Here is a tiny trained network, its code and every weight. The questions are about switching its units off for an input and a target symbol, where a switched-off unit gives its printed mean instead of its output.

import numpy as np


def w(rows, s, z=0):
    codes = np.array(rows[::2]) - 128.0
    scale = np.full(codes.shape[1], s)
    scale[-1] = z or s
    return codes * scale


def f(y):
    return y / 2 * (1 + np.tanh(0.7978845608 * (y + 0.044715 * y**3)))


def softmax(a):
    e = np.exp(a - a.max(-1, keepdims=True))
    return e / e.sum(-1, keepdims=True)


def log_softmax(a):
    a = a - a.max(-1, keepdims=True)
    return a - np.log(np.exp(a).sum(-1, keepdims=True))


def net(x, mask):
    ids = ['αβγδεζηθλξστω'.index(c) for c in x.split()]
    T = len(ids)
    res = E[ids] + P[:T]
    r = res
    for j in range(3):
        rows = slice(3 * j, 3 * j + 3)
        q, k, v = (r @ M[0][rows].T for M in (Q, K, V))
        z = softmax(np.where(np.tri(T) > 0, q @ k.T / 3**0.5, -1e9)) @ v
        o = O[0][rows]
        res = res + np.where(mask[j], z, o[:, -1]) @ o[:, :-1]
    y = f(res @ A[0][:, :-1].T + A[0][:, -1])
    res = res + np.where(mask[3:11], y, B[0][:, -1]) @ B[0][:, :-1]
    return log_softmax(res[-1] @ U[:, :-1].T + U[:, -1])


Q, K, V, O, A, B = {}, {}, {}, {}, {}, {}
E = w([
[77,165,139,165],'α',
[232,116,65,80],'β',
[147,114,171,135],'γ',
[42,97,107,95],'δ',
[189,217,122,126],'ε',
[142,176,191,70],'ζ',
[180,140,47,118],'η',
[125,106,135,66],'θ',
[181,84,143,166],'λ',
[108,120,114,196],'ξ',
[201,249,187,104],'σ',
[201,74,204,139],'τ',
[86,170,184,212],'ω',
],0.018)
P = w([
[163,232,6,110],'0',
[130,90,80,120],'1',
[148,102,128,176],'2',
[189,107,165,243],'3',
[222,112,132,253],'4',
[206,103,135,255],'5',
],0.0035)
Q[0] = w([
[220,201,65,137],'H0',
[87,55,98,40],'H0',
[110,215,110,87],'H0',
[198,197,123,136],'H1',
[60,229,67,159],'H1',
[29,97,243,255],'H1',
[113,31,156,142],'H2',
[91,77,227,141],'H2',
[195,144,78,123],'H2',
],0.01)
K[0] = w([
[135,120,189,165],'H0',
[117,153,85,115],'H0',
[58,130,101,92],'H0',
[210,168,108,99],'H1',
[136,108,53,71],'H1',
[86,118,165,207],'H1',
[129,2,134,163],'H2',
[166,104,164,207],'H2',
[135,139,98,104],'H2',
],0.012)
V[0] = w([
[110,104,10,123],'H0',
[91,181,118,198],'H0',
[129,213,126,57],'H0',
[195,126,144,154],'H1',
[109,121,138,178],'H1',
[173,91,119,116],'H1',
[57,144,98,158],'H2',
[146,96,171,153],'H2',
[88,138,78,121],'H2',
],0.014)
O[0] = w([
[161,116,63,212,23],'H0',
[81,217,105,109,121],'H0',
[113,196,254,230,81],'H0',
[53,147,177,134,253],'H1',
[35,159,135,9,137],'H1',
[136,78,160,152,165],'H1',
[147,148,92,140,9],'H2',
[76,119,99,73,174],'H2',
[188,161,93,208,40],'H2',
],0.0075,0.0043)
A[0] = w([
[17,255,92,137,31],'N0',
[85,202,125,241,216],'N1',
[80,49,3,134,125],'N2',
[208,123,98,79,137],'N3',
[162,131,4,123,141],'N4',
[211,129,117,103,182],'N5',
[113,113,84,128,15],'N6',
[104,82,181,42,253],'N7',
],0.0072,0.003)
B[0] = w([
[181,114,132,66,178],'N0',
[199,131,59,123,184],'N1',
[77,163,149,181,155],'N2',
[110,103,166,71,143],'N3',
[2,90,85,104,156],'N4',
[84,20,163,130,148],'N5',
[150,148,156,101,120],'N6',
[105,155,109,182,244],'N7',
],0.0082,0.011)
U = w([
[120,215,93,99,198],'α',
[198,83,185,161,196],'β',
[27,111,240,121,184],'γ',
[15,198,83,196,161],'δ',
[213,174,169,157,135],'ε',
[97,229,252,205,157],'ζ',
[108,154,74,221,53],'η',
[144,168,212,197,95],'θ',
[129,152,123,239,156],'λ',
[66,210,112,21,143],'ξ',
[210,202,196,138,31],'σ',
[1,73,205,108,118],'τ',
[183,210,89,55,1],'ω',
],0.0056,0.0066)

Each question gives the input, a string of symbols that net reads in full, and the target symbol t.
The units are the heads (3 rows each of Q, K, V and O) and the neurons (one row each of A and B). Each row of codes is followed by its name. A weight is (code - 128) times the scale printed after its matrix; where a second scale follows, it is the last column's (O, A, B and U).
mask holds one flag per unit, heads first, then neurons. A switched-off unit (its flag False) gives its mean, the last column of its rows in O or B, instead of its output. The means were averaged over made-up inputs and are rounded, as every weight is.
A unit's drop is (log p(t) with every unit on - log p(t) with that unit switched off) / (log p(t) with every unit on - log p(t) with every unit switched off).
The circuit of an input: a set's keep is (log p(t) with only the set's units on - log p(t) with every unit switched off) / (log p(t) with every unit on - log p(t) with every unit switched off). Starting from all 11 units, units are removed one at a time, each time the one whose removal leaves the highest keep (on an exact tie, the one counted first), for as long as the keep stays at least 0.8.
circuit, biggest first: the units of the circuit, biggest drop first
unit that matters most: the unit with the biggest drop
top k neurons: the k neurons with the biggest drops, biggest first
which heads matter: for each layer, one digit per head in row order, 1 if its drop is at least 0.15 and else 0, layers parted by /
drop of u: that unit's drop, to one decimal
input ε η σ λ β τ, target τ: unit that matters most : H2
input α σ β γ τ, target γ: which heads matter : 001
input θ δ λ η, target τ: which heads matter : 100
input δ η η, target λ: circuit, biggest first : (H0, H2)
input η ξ τ λ, target τ: which heads matter : 101
input δ λ β, target τ: circuit, biggest first : (N4, H0, N5)
input η δ δ, target δ: circuit, biggest first : (H0, N2)
input θ η ω ε ω ξ, target ξ: which heads matter : 110
input η τ γ θ ε, target β: which heads matter : 111
input η δ β, target β: top 3 neurons : (N5, N7, N3)
input ζ σ ω, target ξ: circuit, biggest first : (H1, N0)
input α θ θ η γ ω, target ξ: circuit, biggest first : (H1, N0, H0)
input η β θ, target β: which heads matter : 110
input ξ ω γ, target ξ: which heads matter : 110
input λ α θ ω ω η, target ξ: which heads matter : 100
input η σ ζ, target ζ: which heads matter : 100
input σ ε γ, target ζ: circuit, biggest first : (H0)
input δ η β θ, target β: drop of N7 : 0.2
input ε τ τ ε τ η, target τ: drop of N5 : 0.2
input λ λ λ δ, target δ: drop of H0 : 0.5
input η σ α ζ, target ζ: drop of H0 : 0.5
input β γ η ζ σ σ, target ζ: top neuron : (N0)
